Below are the code and all the weights of a small trained network. Each question names an input and a class and asks about switching units off, where a switched-off unit gives its printed mean instead of its output.

import numpy as np


def w(rows, s, z=0):
    codes = np.array(rows[::2]) - 128.0
    scale = np.full(codes.shape[1], s)
    scale[-1] = z or s
    return codes * scale


def norm(h):
    return h / np.sqrt((h * h).mean(-1, keepdims=True) + 1e-5)


def f(y):
    return y / 2 * (1 + np.tanh(0.7978845608 * (y + 0.044715 * y**3)))


def log_softmax(a):
    a = a - a.max(-1, keepdims=True)
    return a - np.log(np.exp(a).sum(-1, keepdims=True))


def net(x, mask):
    res = np.array(x, float).reshape(1, 4) / 4 @ E
    u = 0
    for l in range(3):
        y = f(norm(res) @ A[l][:, :-1].T + A[l][:, -1])
        res = res + np.where(mask[u : u + 4], y, B[l][:, -1]) @ B[l][:, :-1]
        u += 4
    return log_softmax(norm(res)[-1] @ U[:, :-1].T + U[:, -1])


A, B = {}, {}
E = w([
[6,36,111,162,47,171,165,99],'x0',
[168,78,59,133,181,77,190,49],'x1',
[144,51,148,59,119,82,72,175],'x2',
[246,81,198,107,93,202,221,138],'x3',
],0.0025)
A[0] = w([
[182,76,20,110,174,31,195,61,4],'L0N0',
[156,186,122,90,217,79,143,208,108],'L0N1',
[54,118,77,145,217,101,66,126,96],'L0N2',
[142,46,88,4,123,88,80,192,24],'L0N3',
],0.0037,0.0011)
B[0] = w([
[128,148,25,2,81,149,172,227,249],'L0N0',
[114,73,126,237,14,108,136,95,205],'L0N1',
[68,106,183,189,156,110,111,162,243],'L0N2',
[78,219,208,66,172,140,175,45,205],'L0N3',
],0.0052,0.0018)
A[1] = w([
[184,200,133,70,125,186,109,147,80],'L1N0',
[114,239,174,112,36,219,18,244,47],'L1N1',
[226,191,149,171,131,25,144,183,5],'L1N2',
[106,254,73,194,176,213,189,83,33],'L1N3',
],0.0045,0.0015)
B[1] = w([
[109,135,121,158,16,39,106,116,159],'L1N0',
[162,111,17,51,144,117,226,136,254],'L1N1',
[119,135,147,182,34,87,73,49,169],'L1N2',
[119,123,219,2,149,125,93,137,176],'L1N3',
],0.0059,0.0024)
A[2] = w([
[38,27,133,125,92,248,151,106,1],'L2N0',
[160,17,155,121,79,199,165,79,153],'L2N1',
[206,93,191,126,80,158,192,140,16],'L2N2',
[98,155,216,1,123,89,123,79,22],'L2N3',
],0.0051,0.0012)
B[2] = w([
[250,141,130,137,97,87,106,83,250],'L2N0',
[74,201,149,154,100,84,92,159,242],'L2N1',
[1,76,88,133,235,150,78,139,230],'L2N2',
[197,143,160,115,194,193,137,57,232],'L2N3',
],0.0072,0.0023)
U = w([
[141,131,33,75,98,122,166,161,182],'0',
[178,137,143,193,36,67,63,64,155],'1',
[1,127,146,169,160,113,64,151,156],'2',
[159,146,188,86,177,165,107,59,168],'3',
[136,112,134,158,132,142,128,136,91],'4',
[163,76,145,201,150,180,148,161,3],'5',
],0.01,0.0038)

Each question gives the input, the list of numbers given to net, and the class t.
The units are the neurons (one row each of A and B). Each row of codes is followed by its name. A weight is (code - 128) times the scale printed after its matrix; where a second scale follows, it is the last column's (A, B and U).
mask holds one flag per neuron, layer by layer. A switched-off neuron (its flag False) gives its mean, the last column of its row in B, instead of its output. The means were averaged over made-up inputs and are rounded, as every weight is.
A unit's drop is (log p(t) with every unit on - log p(t) with that unit switched off) / (log p(t) with every unit on - log p(t) with every unit switched off).
The circuit of an input: a set's keep is (log p(t) with only the set's units on - log p(t) with every unit switched off) / (log p(t) with every unit on - log p(t) with every unit switched off). Starting from all 12 units, units are removed one at a time, each time the one whose removal leaves the highest keep (on an exact tie, the one counted first), for as long as the keep stays at least 0.8.
units of the circuit, in order: the units of the circuit, biggest drop first
k most important neurons: the k neurons with the biggest drops, biggest first
top k neurons in layer l: the k neurons of layer l with the biggest drops, biggest first
input [5,-5,4,-3], class 0: top neuron in layer 0 => [L0N1]
input [7,-4,-6,-2], class 1: 2 most important neurons => [L2N0, L0N3]
input [-8,-1,-6,-6], class 1: units of the circuit, in order => [L0N1, L1N2]
input [8,0,6,-6], class 1: 2 most important neurons => [L2N0, L2N2]
input [-7,-1,6,-1], class 1: 2 most important neurons => [L1N2, L0N1]
input [0,-7,-8,-6], class 3: units of the circuit, in order => [L1N3, L2N3]
input [6,1,7,6], class 3: top 2 neurons in layer 1 => [L1N2, L1N0]
input [7,-3,4,-3], class 1: 2 most important neurons => [L2N0, L0N0]
input [-4,-7,-1,-6], class 0: 3 most important neurons => [L1N1, L2N2, L2N1]
input [6,-8,2,8], class 0: 2 most important neurons => [L1N1, L0N1]
input [5,6,8,-4], class 3: 4 most important neurons => [L0N3, L1N1, L2N3, L0N1]
input [-4,-1,2,-3], class 1: top 2 neurons in layer 2 => [L2N2, L2N1]
input [5,-4,0,5], class 1: 4 most important neurons => [L2N0, L0N0, L2N1, L1N3]
input [-5,8,-5,-2], class 0: units of the circuit, in order => [L0N0]
input [0,-2,-7,7], class 2: 3 most important neurons => [L2N2, L0N3, L2N1]
input [1,-3,6,4], class 3: 2 most important neurons => [L0N3, L2N3]
input [5,-5,5,-5], class 0: 4 most important neurons => [L1N1, L0N1, L1N3, L1N2]
input [8,3,-5,-2], class 1: 2 most important neurons => [L2N0, L0N3]
input [-5,-1,0,7], class 2: 2 most important neurons => [L2N2, L2N0]
input [3,2,-8,8], class 2: 2 most important neurons => [L2N2, L0N3]
input [7,7,-1,8], class 2: 4 most important neurons => [L2N2, L2N1, L1N1, L2N3]
input [1,-7,8,1], class 3: units of the circuit, in order => [L2N3]
input [8,-3,-8,-4], class 1: top 2 neurons in layer 0 => [L0N3, L0N0]
input [-7,8,4,4], class 0: top 2 neurons in layer 2 => [L2N0, L2N2]
input [2,-4,7,-3], class 3: top 2 neurons in layer 0 => [L0N3, L0N0]
input [-3,-7,-7,6], class 0: top 2 neurons in layer 1 => [L1N1, L1N0]
input [-6,2,-5,-2], class 1: units of the circuit, in order => [L1N2]
input [4,5,7,-1], class 3: units of the circuit, in order => [L0N3, L2N3]
input [-7,-7,1,-4], class 0: top 2 neurons in layer 2 => [L2N0, L2N1]
